Here is a tiny trained network, its code and every weight. The questions are about switching its units off for an input and a class, where a switched-off unit gives its printed mean instead of its output.

import numpy as np


def w(rows, s, z=0):
    codes = np.array(rows[::2]) - 128.0
    scale = np.full(codes.shape[1], s)
    scale[-1] = z or s
    return codes * scale


def norm(h):
    return h / np.sqrt((h * h).mean(-1, keepdims=True) + 1e-5)


def f(y):
    return y / 2 * (1 + np.tanh(0.7978845608 * (y + 0.044715 * y**3)))


def log_softmax(a):
    a = a - a.max(-1, keepdims=True)
    return a - np.log(np.exp(a).sum(-1, keepdims=True))


def net(x, mask):
    res = np.array(x, float).reshape(1, 6) / 4 @ E
    u = 0
    for l in range(3):
        y = f(norm(res) @ A[l][:, :-1].T + A[l][:, -1])
        res = res + np.where(mask[u : u + 3], y, B[l][:, -1]) @ B[l][:, :-1]
        u += 3
    return log_softmax(norm(res)[-1] @ U[:, :-1].T + U[:, -1])


A, B = {}, {}
E = w([
[97,59,87,207,111,165,98,205],'x0',
[109,149,70,87,178,224,70,145],'x1',
[179,125,138,56,144,170,112,83],'x2',
[16,181,217,144,160,36,133,201],'x3',
[158,32,165,195,253,46,93,36],'x4',
[215,191,112,230,141,129,11,97],'x5',
],0.0066)
A[0] = w([
[58,54,88,53,196,111,178,144,4],'0.n1',
[126,125,85,98,83,186,245,78,38],'0.n2',
[253,225,155,116,167,85,117,204,94],'0.n3',
],0.0051,0.0039)
B[0] = w([
[5,101,186,99,229,217,113,115,224],'0.n1',
[100,2,161,66,70,133,139,90,251],'0.n2',
[125,94,142,59,161,50,153,61,253],'0.n3',
],0.0095,0.00068)
A[1] = w([
[90,131,143,111,176,198,187,107,6],'1.n1',
[114,96,117,75,11,150,159,91,58],'1.n2',
[100,135,127,111,117,99,121,218,10],'1.n3',
],0.011,0.0023)
B[1] = w([
[57,99,178,94,129,54,231,2,182],'1.n1',
[171,140,52,59,70,107,126,172,255],'1.n2',
[25,186,45,253,119,105,185,75,184],'1.n3',
],0.008,0.0048)
A[2] = w([
[2,181,121,139,86,151,120,166,7],'2.n1',
[161,198,214,99,125,135,69,97,3],'2.n2',
[202,92,116,105,215,161,149,105,13],'2.n3',
],0.0088,0.003)
B[2] = w([
[63,228,100,155,161,146,118,244,253],'2.n1',
[125,254,208,155,248,118,112,103,165],'2.n2',
[111,141,164,98,143,131,106,221,195],'2.n3',
],0.015,0.0034)
U = w([
[154,49,162,104,184,146,80,155,4],'0',
[197,117,95,174,101,236,86,140,103],'1',
[161,86,69,31,25,146,178,128,155],'2',
[53,198,106,167,115,128,164,216,184],'3',
[189,213,189,142,197,100,99,72,161],'4',
[51,63,171,74,161,117,179,52,133],'5',
[151,59,153,250,116,49,128,89,110],'6',
],0.014,0.0046)

Each question gives the input, the list of numbers given to net, and the class t.
The units are the neurons (one row each of A and B). Each row of codes is followed by its name. A weight is (code - 128) times the scale printed after its matrix; where a second scale follows, it is the last column's (A, B and U).
mask holds one flag per neuron, layer by layer. A switched-off neuron (its flag False) gives its mean, the last column of its row in B, instead of its output. The means were averaged over made-up inputs and are rounded, as every weight is.
A unit's drop is (log p(t) with every unit on - log p(t) with that unit switched off) / (log p(t) with every unit on - log p(t) with every unit switched off).
The circuit of an input: a set's keep is (log p(t) with only the set's units on - log p(t) with every unit switched off) / (log p(t) with every unit on - log p(t) with every unit switched off). Starting from all 9 units, units are removed one at a time, each time the one whose removal leaves the highest keep (on an exact tie, the one counted first), for as long as the keep stays at least 0.8.
units of the circuit, in order: the units of the circuit, biggest drop first
most important unit: the unit with the biggest drop
k most important neurons: the k neurons with the biggest drops, biggest first
top k neurons in layer l: the k neurons of layer l with the biggest drops, biggest first
drop when u is switched off: that unit's drop, to one decimal
input [3,1,-1,-4,-6,3], class 2: units of the circuit, in order	1.n2, 2.n1, 1.n3
input [8,0,-1,-4,3,-5], class 5: units of the circuit, in order	0.n1, 1.n1
input [0,8,-8,-4,7,-2], class 0: units of the circuit, in order	2.n3, 2.n1
input [2,-5,-3,-3,-2,7], class 6: most important unit	2.n1
input [3,-3,7,0,-8,6], class 2: 3 most important neurons	1.n2, 0.n3, 2.n1
input [5,2,-1,-2,2,-3], class 5: units of the circuit, in order	1.n1, 0.n1
input [1,-3,-2,-2,-4,-3], class 2: 2 most important neurons	1.n2, 0.n2
input [2,1,8,6,-6,7], class 4: 2 most important neurons	2.n2, 0.n3
input [-2,3,4,1,-5,-5], class 2: units of the circuit, in order	1.n2, 0.n2
input [-6,7,-5,0,0,0], class 4: top 2 neurons in layer 1	1.n3, 1.n2
input [2,0,-1,2,3,3], class 6: top 2 neurons in layer 2	2.n1, 2.n2
input [-5,-4,-4,-4,4,-3], class 2: drop when 1.n3 is switched off	0.2
input [-5,5,0,1,-2,2], class 4: drop when 1.n2 is switched off	0.0
input [6,-8,2,-7,3,-3], class 2: units of the circuit, in order	1.n2
input [8,-7,-3,-2,-1,3], class 6: drop when 1.n2 is switched off	0.1
